Below is a small trained network, with its code and all its weights. Each question gives an input and a class and asks what happens when units are switched off, that is, made to give their printed mean instead of their output.

import numpy as np


def w(rows, s, z=0):
    codes = np.array(rows[::2]) - 128.0
    scale = np.full(codes.shape[1], s)
    scale[-1] = z or s
    return codes * scale


def norm(h):
    return h / np.sqrt((h * h).mean(-1, keepdims=True) + 1e-5)


def f(y):
    return y / 2 * (1 + np.tanh(0.7978845608 * (y + 0.044715 * y**3)))


def log_softmax(a):
    a = a - a.max(-1, keepdims=True)
    return a - np.log(np.exp(a).sum(-1, keepdims=True))


def net(x, mask):
    res = np.array(x, float).reshape(1, 4) / 4 @ E
    u = 0
    for l in range(4):
        y = f(norm(res) @ A[l][:, :-1].T + A[l][:, -1])
        res = res + np.where(mask[u : u + 3], y, B[l][:, -1]) @ B[l][:, :-1]
        u += 3
    return log_softmax(norm(res)[-1] @ U[:, :-1].T + U[:, -1])


A, B = {}, {}
E = w([
[117,174,110,182,61,67,143,92,191,125,109],'x0',
[123,180,254,108,178,153,208,118,173,181,112],'x1',
[201,68,116,64,135,82,145,127,220,114,85],'x2',
[160,80,103,217,178,64,217,167,126,134,99],'x3',
],0.0077)
A[0] = w([
[35,99,147,161,171,100,186,80,157,126,157,2],'L0N1',
[69,132,180,102,133,151,59,142,94,98,109,84],'L0N2',
[122,49,118,181,140,83,253,107,105,74,156,5],'L0N3',
],0.0063,0.00091)
B[0] = w([
[172,80,104,204,111,96,72,167,107,189,90,172],'L0N1',
[114,175,189,115,168,41,248,94,171,104,217,197],'L0N2',
[93,128,131,67,187,108,104,145,68,71,101,253],'L0N3',
],0.013,0.0036)
A[1] = w([
[158,207,196,185,133,134,84,146,148,255,81,4],'L1N1',
[103,132,137,194,120,84,56,151,143,61,169,167],'L1N2',
[52,192,167,85,121,239,112,104,107,182,153,98],'L1N3',
],0.0074,0.0022)
B[1] = w([
[157,120,98,134,16,250,188,169,179,212,112,234],'L1N1',
[74,108,96,155,102,187,196,80,143,102,86,228],'L1N2',
[127,90,191,63,138,92,201,70,111,156,105,255],'L1N3',
],0.014,0.0038)
A[2] = w([
[156,97,195,242,136,133,210,226,121,82,58,4],'L2N1',
[124,144,187,255,196,71,158,220,41,160,45,136],'L2N2',
[199,35,86,113,144,96,196,97,165,69,116,94],'L2N3',
],0.0057,0.0011)
B[2] = w([
[155,200,204,129,121,161,170,153,153,106,91,225],'L2N1',
[249,111,227,165,119,74,72,190,90,66,41,254],'L2N2',
[193,155,84,118,75,156,13,158,143,149,194,232],'L2N3',
],0.011,0.004)
A[3] = w([
[30,158,36,206,134,134,110,62,131,74,104,30],'L3N1',
[123,120,87,86,176,145,2,161,215,140,156,24],'L3N2',
[103,73,118,108,134,49,55,143,82,144,138,5],'L3N3',
],0.0074,0.0019)
B[3] = w([
[97,133,117,192,144,178,137,141,68,85,254,253],'L3N1',
[102,163,54,103,148,96,108,105,151,234,125,213],'L3N2',
[120,193,175,147,98,176,127,135,197,176,154,148],'L3N3',
],0.016,0.0036)
U = w([
[116,161,42,91,150,95,38,141,174,249,140,106],'0',
[122,150,147,150,77,215,177,160,210,216,72,10],'1',
[183,127,173,159,172,73,60,222,96,73,57,251],'2',
[78,111,193,40,173,52,199,70,115,131,148,158],'3',
[75,124,82,200,119,158,120,129,90,61,210,114],'4',
],0.014,0.002)

Each question gives the input, the list of numbers given to net, and the class t.
The units are the neurons (one row each of A and B). Each row of codes is followed by its name. A weight is (code - 128) times the scale printed after its matrix; where a second scale follows, it is the last column's (A, B and U).
mask holds one flag per neuron, layer by layer. A switched-off neuron (its flag False) gives its mean, the last column of its row in B, instead of its output. The means were averaged over made-up inputs and are rounded, as every weight is.
A unit's drop is (log p(t) with every unit on - log p(t) with that unit switched off) / (log p(t) with every unit on - log p(t) with every unit switched off).
The circuit of an input: a set's keep is (log p(t) with only the set's units on - log p(t) with every unit switched off) / (log p(t) with every unit on - log p(t) with every unit switched off). Starting from all 12 units, units are removed one at a time, each time the one whose removal leaves the highest keep (on an exact tie, the one counted first), for as long as the keep stays at least 0.8.
units of the circuit, in order: the units of the circuit, biggest drop first
k most important neurons: the k neurons with the biggest drops, biggest first
k most important neurons of layer l: the k neurons of layer l with the biggest drops, biggest first
drop of u: that unit's drop, to one decimal
input [-7,-6,3,-8], class 3: units of the circuit, in order => [L0N2]
input [3,-4,4,0], class 0: 2 most important neurons => [L2N3 L3N2]
input [-3,-3,8,8], class 0: 4 most important neurons => [L2N3 L3N2 L0N1 L3N3]
input [8,-8,7,-6], class 4: 4 most important neurons => [L3N1 L1N2 L1N3 L2N2]
input [-5,-5,5,7], class 0: 3 most important neurons => [L2N3 L3N2 L0N1]
input [5,-3,2,-7], class 4: 2 most important neurons => [L2N2 L3N1]
input [4,0,2,-3], class 0: 3 most important neurons => [L0N1 L1N1 L2N1]
input [8,2,-1,5], class 2: 2 most important neurons => [L0N3 L2N2]
input [8,-5,3,1], class 4: 2 most important neurons => [L1N2 L3N1]
input [-4,8,-1,5], class 2: 3 most important neurons => [L0N3 L2N2 L1N2]
input [4,5,2,-7], class 3: 2 most important neurons => [L1N3 L0N1]
input [7,3,7,-3], class 0: 2 most important neurons of layer 2 => [L2N1 L2N2]
input [-5,-1,6,5], class 0: 3 most important neurons => [L2N3 L3N2 L0N1]
input [7,0,-6,-6], class 3: units of the circuit, in order => [L1N3]
input [-8,5,-1,5], class 2: drop of L1N1 => 0.0
input [3,-6,7,3], class 0: drop of L2N3 => 1.0
input [8,1,4,3], class 2: drop of L1N1 => 0.1
